Here is a tiny trained network, its code and every weight. The questions are about switching its units off for an input and a class, where a switched-off unit gives its printed mean instead of its output.

import numpy as np


def w(rows, s, z=0):
    codes = np.array(rows[::2]) - 128.0
    scale = np.full(codes.shape[1], s)
    scale[-1] = z or s
    return codes * scale


def norm(h):
    return h / np.sqrt((h * h).mean(-1, keepdims=True) + 1e-5)


def f(y):
    return y / 2 * (1 + np.tanh(0.7978845608 * (y + 0.044715 * y**3)))


def log_softmax(a):
    a = a - a.max(-1, keepdims=True)
    return a - np.log(np.exp(a).sum(-1, keepdims=True))


def net(x, mask):
    res = np.array(x, float).reshape(1, 5) / 4 @ E
    u = 0
    for l in range(2):
        y = f(norm(res) @ A[l][:, :-1].T + A[l][:, -1])
        res = res + np.where(mask[u : u + 9], y, B[l][:, -1]) @ B[l][:, :-1]
        u += 9
    return log_softmax(norm(res)[-1] @ U[:, :-1].T + U[:, -1])


A, B = {}, {}
E = w([
[62,218,105,134,172,104,230,159,149],'x0',
[102,186,77,76,3,188,127,198,10],'x1',
[112,129,110,120,108,142,163,27,120],'x2',
[215,95,62,108,184,218,173,119,143],'x3',
[157,69,207,32,89,100,187,126,137],'x4',
],0.0035)
A[0] = w([
[92,159,103,81,154,95,178,149,134,4],'0.n1',
[155,110,87,117,84,114,137,129,62,76],'0.n2',
[168,126,146,129,130,116,124,238,171,35],'0.n3',
[157,177,155,86,157,166,145,80,119,28],'0.n4',
[124,105,185,1,148,130,181,154,145,63],'0.n5',
[163,117,92,42,170,176,145,154,153,93],'0.n6',
[101,128,131,126,166,113,213,159,111,74],'0.n7',
[113,133,101,106,103,113,152,40,130,35],'0.n8',
[181,128,113,131,158,162,172,125,121,50],'0.n9',
],0.0072,0.0038)
B[0] = w([
[17,116,129,158,94,170,85,170,236,145],'0.n1',
[105,96,138,86,156,131,169,186,207,170],'0.n2',
[75,1,67,198,85,50,201,75,121,144],'0.n3',
[74,93,107,198,115,151,150,94,78,107],'0.n4',
[170,193,60,127,112,63,73,59,109,250],'0.n5',
[137,136,190,198,96,185,122,112,60,219],'0.n6',
[105,123,137,127,119,238,62,119,238,186],'0.n7',
[82,10,96,199,94,38,146,178,135,132],'0.n8',
[175,126,169,215,141,107,143,160,163,154],'0.n9',
],0.0079,0.0024)
A[1] = w([
[197,172,84,196,170,68,118,255,159,193],'1.n1',
[172,34,160,80,99,157,31,117,112,6],'1.n2',
[124,194,8,105,165,132,110,53,102,156],'1.n3',
[168,147,117,88,93,167,172,205,106,31],'1.n4',
[126,136,210,109,251,103,155,106,113,12],'1.n5',
[147,69,128,136,203,140,61,32,186,97],'1.n6',
[66,123,96,114,80,171,117,127,67,108],'1.n7',
[62,178,251,124,90,55,104,123,110,65],'1.n8',
[76,14,13,191,108,75,186,152,110,192],'1.n9',
],0.0066,0.002)
B[1] = w([
[146,93,117,82,67,100,132,14,112,187],'1.n1',
[39,200,37,169,154,152,122,87,246,189],'1.n2',
[221,113,109,41,114,77,56,67,109,196],'1.n3',
[85,140,211,97,156,56,159,142,95,158],'1.n4',
[116,99,157,27,100,127,145,254,37,154],'1.n5',
[71,149,146,94,92,102,156,220,100,254],'1.n6',
[129,24,162,146,200,55,152,187,176,172],'1.n7',
[236,99,123,200,165,240,172,85,93,198],'1.n8',
[77,34,116,211,48,96,183,96,143,181],'1.n9',
],0.0068,0.0048)
U = w([
[62,6,61,213,41,35,212,85,120,9],'0',
[210,192,70,48,109,59,62,54,74,252],'1',
[72,127,192,38,185,103,171,237,60,165],'2',
[32,217,58,163,152,216,85,142,250,73],'3',
[217,133,210,254,181,239,179,84,18,36],'4',
],0.011,0.0037)

Each question gives the input, the list of numbers given to net, and the class t.
The units are the neurons (one row each of A and B). Each row of codes is followed by its name. A weight is (code - 128) times the scale printed after its matrix; where a second scale follows, it is the last column's (A, B and U).
mask holds one flag per neuron, layer by layer. A switched-off neuron (its flag False) gives its mean, the last column of its row in B, instead of its output. The means were averaged over made-up inputs and are rounded, as every weight is.
A unit's drop is (log p(t) with every unit on - log p(t) with that unit switched off) / (log p(t) with every unit on - log p(t) with every unit switched off).
The circuit of an input: a set's keep is (log p(t) with only the set's units on - log p(t) with every unit switched off) / (log p(t) with every unit on - log p(t) with every unit switched off). Starting from the 12 units with the biggest drops (on a tie, the unit counted first), units are removed one at a time, each time the one whose removal leaves the highest keep (on an exact tie, the one counted first), for as long as the keep stays at least 0.8.
circuit, biggest first: the units of the circuit, biggest drop first
most important unit: the unit with the biggest drop
k most important neurons: the k neurons with the biggest drops, biggest first
k most important neurons of layer l: the k neurons of layer l with the biggest drops, biggest first
input [1,-7,5,6,-8], class 1: 2 most important neurons => [1.n3; 0.n3]
input [8,6,5,-5,6], class 3: circuit, biggest first => [0.n1; 0.n7]
input [-1,4,3,-2,5], class 1: most important unit => 0.n5
input [2,-8,0,-3,-6], class 2: 2 most important neurons of layer 1 => [1.n5; 1.n6]
input [2,-8,-5,1,0], class 2: 2 most important neurons => [1.n5; 0.n8]
input [-7,8,7,-2,7], class 2: 3 most important neurons of layer 0 => [0.n2; 0.n3; 0.n7]
input [-7,4,-4,2,-6], class 3: 2 most important neurons of layer 0 => [0.n5; 0.n2]
input [5,6,6,7,-2], class 4: 3 most important neurons of layer 1 => [1.n6; 1.n2; 1.n5]
input [-5,5,7,-2,-7], class 0: 3 most important neurons => [0.n8; 0.n5; 1.n7]
input [-6,1,2,7,5], class 4: 2 most important neurons of layer 0 => [0.n6; 0.n7]
input [-2,6,-4,7,5], class 4: 3 most important neurons of layer 0 => [0.n6; 0.n9; 0.n5]
input [1,-7,1,-5,6], class 2: 2 most important neurons of layer 1 => [1.n5; 1.n6]
input [1,0,8,8,-2], class 0: 3 most important neurons of layer 0 => [0.n8; 0.n4; 0.n7]
input [4,-6,3,-8,5], class 4: circuit, biggest first => [1.n8]
input [3,1,6,8,-3], class 4: 2 most important neurons => [0.n6; 0.n3]
input [-7,-6,1,7,-4], class 3: 3 most important neurons of layer 1 => [1.n2; 1.n8; 1.n4]
input [-3,-4,-7,-8,-1], class 4: 2 most important neurons => [1.n8; 0.n8]
input [-6,-4,4,-2,8], class 1: 2 most important neurons of layer 0 => [0.n5; 0.n7]
input [1,-8,6,-7,-8], class 1: 4 most important neurons of layer 0 => [0.n3; 0.n2; 0.n6; 0.n7]
input [5,-7,0,5,-2], class 2: circuit, biggest first => [1.n5]
input [8,-4,3,5,5], class 3: 2 most important neurons => [0.n7; 0.n1]
input [-7,8,-4,-8,2], class 2: 4 most important neurons => [0.n2; 0.n7; 0.n6; 1.n4]
input [6,-5,-6,7,-8], class 1: 2 most important neurons => [1.n1; 0.n8]
input [-7,6,-8,-2,4], class 0: 2 most important neurons => [0.n3; 0.n7]
input [-4,3,-7,7,4], class 0: 3 most important neurons of layer 1 => [1.n8; 1.n9; 1.n2]
input [6,0,-4,-5,5], class 3: 2 most important neurons => [0.n1; 0.n7]
input [-8,-1,-2,2,-4], class 3: 2 most important neurons => [1.n2; 0.n5]
